Below are the code and all the weights of a small trained network. Each question names an input and a class and asks about switching units off, where a switched-off unit gives its printed mean instead of its output.

import numpy as np


def w(rows, s, z=0):
    codes = np.array(rows[::2]) - 128.0
    scale = np.full(codes.shape[1], s)
    scale[-1] = z or s
    return codes * scale


def f(y):
    return y / 2 * (1 + np.tanh(0.7978845608 * (y + 0.044715 * y**3)))


def log_softmax(a):
    a = a - a.max(-1, keepdims=True)
    return a - np.log(np.exp(a).sum(-1, keepdims=True))


def net(x, mask):
    res = np.array(x, float).reshape(1, 8) / 4 @ E
    y = f(res @ A[0][:, :-1].T + A[0][:, -1])
    res = res + np.where(mask, y, B[0][:, -1]) @ B[0][:, :-1]
    return log_softmax(res[-1] @ U[:, :-1].T + U[:, -1])


A, B = {}, {}
E = w([
[90,204,173,190,167,123,139,134,160,126],'x0',
[170,159,168,139,99,165,119,112,130,149],'x1',
[157,164,125,104,97,171,139,111,172,172],'x2',
[109,109,141,120,128,144,153,113,120,151],'x3',
[177,170,135,112,101,100,181,67,139,10],'x4',
[96,96,130,118,142,129,154,123,115,131],'x5',
[118,113,114,135,139,109,126,139,126,113],'x6',
[111,152,191,42,113,28,156,182,85,136],'x7',
],0.012)
A[0] = w([
[25,193,106,167,147,69,176,147,199,163,188],'N0',
[102,99,140,113,185,169,47,222,139,208,42],'N1',
[78,150,150,149,98,155,140,194,123,146,32],'N2',
[114,135,104,156,75,96,40,170,64,247,5],'N3',
[214,17,40,51,67,112,118,154,79,152,85],'N4',
[104,204,159,63,42,3,172,204,58,198,26],'N5',
],0.0063,0.0031)
B[0] = w([
[162,108,194,135,157,150,56,161,145,110,192],'N0',
[101,126,115,44,112,115,164,83,110,48,205],'N1',
[142,149,139,124,167,102,153,108,127,123,138],'N2',
[118,219,107,98,112,115,149,144,142,106,190],'N3',
[141,145,203,198,186,79,106,134,194,161,234],'N4',
[139,90,67,248,111,173,150,116,115,110,254],'N5',
],0.013,0.009)
U = w([
[142,108,254,141,184,96,93,146,136,159,93],'0',
[121,70,16,174,127,194,114,117,66,138,97],'1',
[125,138,128,29,91,70,178,53,89,30,66],'2',
[108,63,180,118,85,131,93,131,113,126,254],'3',
],0.0082,0.0039)

Each question gives the input, the list of numbers given to net, and the class t.
The units are the neurons (one row each of A and B). Each row of codes is followed by its name. A weight is (code - 128) times the scale printed after its matrix; where a second scale follows, it is the last column's (A, B and U).
mask holds one flag per neuron, in row order. A switched-off neuron (its flag False) gives its mean, the last column of its row in B, instead of its output. The means were averaged over made-up inputs and are rounded, as every weight is.
A unit's drop is (log p(t) with every unit on - log p(t) with that unit switched off) / (log p(t) with every unit on - log p(t) with every unit switched off).
The circuit of an input: a set's keep is (log p(t) with only the set's units on - log p(t) with every unit switched off) / (log p(t) with every unit on - log p(t) with every unit switched off). Starting from all 6 units, units are removed one at a time, each time the one whose removal leaves the highest keep (on an exact tie, the one counted first), for as long as the keep stays at least 0.8.
circuit, biggest first: the units of the circuit, biggest drop first
unit that matters most: the unit with the biggest drop
top k neurons: the k neurons with the biggest drops, biggest first
drop when u is switched off: that unit's drop, to one decimal
input [-8,7,-4,-8,1,-6,-5,-3], class 0: unit that matters most : N4
input [-4,-1,1,0,2,2,-8,-1], class 0: circuit, biggest first : (N5 N1)
input [1,0,-1,-1,-3,-3,-3,1], class 2: top 3 neurons : (N4 N5 N1)
input [-1,-2,-7,1,3,-1,-2,3], class 1: top 2 neurons : (N1 N4)
input [-8,7,1,-1,-8,-6,2,-4], class 0: top 2 neurons : (N4 N5)
input [5,-5,-7,2,-6,7,3,-5], class 2: top 3 neurons : (N1 N4 N5)
input [-2,4,1,7,-6,2,-5,5], class 2: top 2 neurons : (N1 N3)
input [-2,-6,1,-3,5,5,-5,5], class 3: circuit, biggest first : (N1 N5)
input [2,6,-6,-2,-8,-2,-2,-6], class 2: circuit, biggest first : (N1 N3)
input [-5,8,3,-6,0,7,-7,8], class 1: top 2 neurons : (N5 N0)
input [5,-8,-2,6,7,-8,3,-4], class 3: top 3 neurons : (N1 N4 N0)
input [3,4,-7,-2,0,-6,5,4], class 1: circuit, biggest first : (N4 N5)
input [-8,-5,-8,2,-5,2,-6,-4], class 0: top 2 neurons : (N4 N5)
input [1,4,-7,-4,-5,7,-1,-4], class 2: circuit, biggest first : (N1 N5 N4)
input [1,1,-6,-2,-3,3,6,6], class 1: top 2 neurons : (N5 N4)
input [3,2,-4,2,-8,-5,8,-6], class 2: top 3 neurons : (N1 N5 N3)
input [-4,6,-8,3,-4,-4,0,-4], class 3: circuit, biggest first : (N5)
input [-5,3,7,-8,1,-2,1,4], class 0: top 2 neurons : (N4 N1)
input [-1,-1,-8,0,4,8,-7,5], class 1: top 2 neurons : (N5 N1)
input [8,0,-7,6,8,-2,3,-1], class 0: circuit, biggest first : (N0)
input [-5,4,4,4,-6,7,7,3], class 2: top 3 neurons : (N1 N3 N0)
input [-6,-2,7,3,0,7,3,8], class 1: top 2 neurons : (N5 N0)
input [-5,-8,-4,-1,-2,3,-8,8], class 1: drop when N5 is switched off : 2.0
input [-8,-7,-3,1,4,-7,3,8], class 0: drop when N5 is switched off : -0.1
input [1,-1,-2,5,-7,-1,8,2], class 2: drop when N1 is switched off : 0.5
input [-3,2,2,6,6,-3,4,8], class 1: drop when N5 is switched off : 0.7
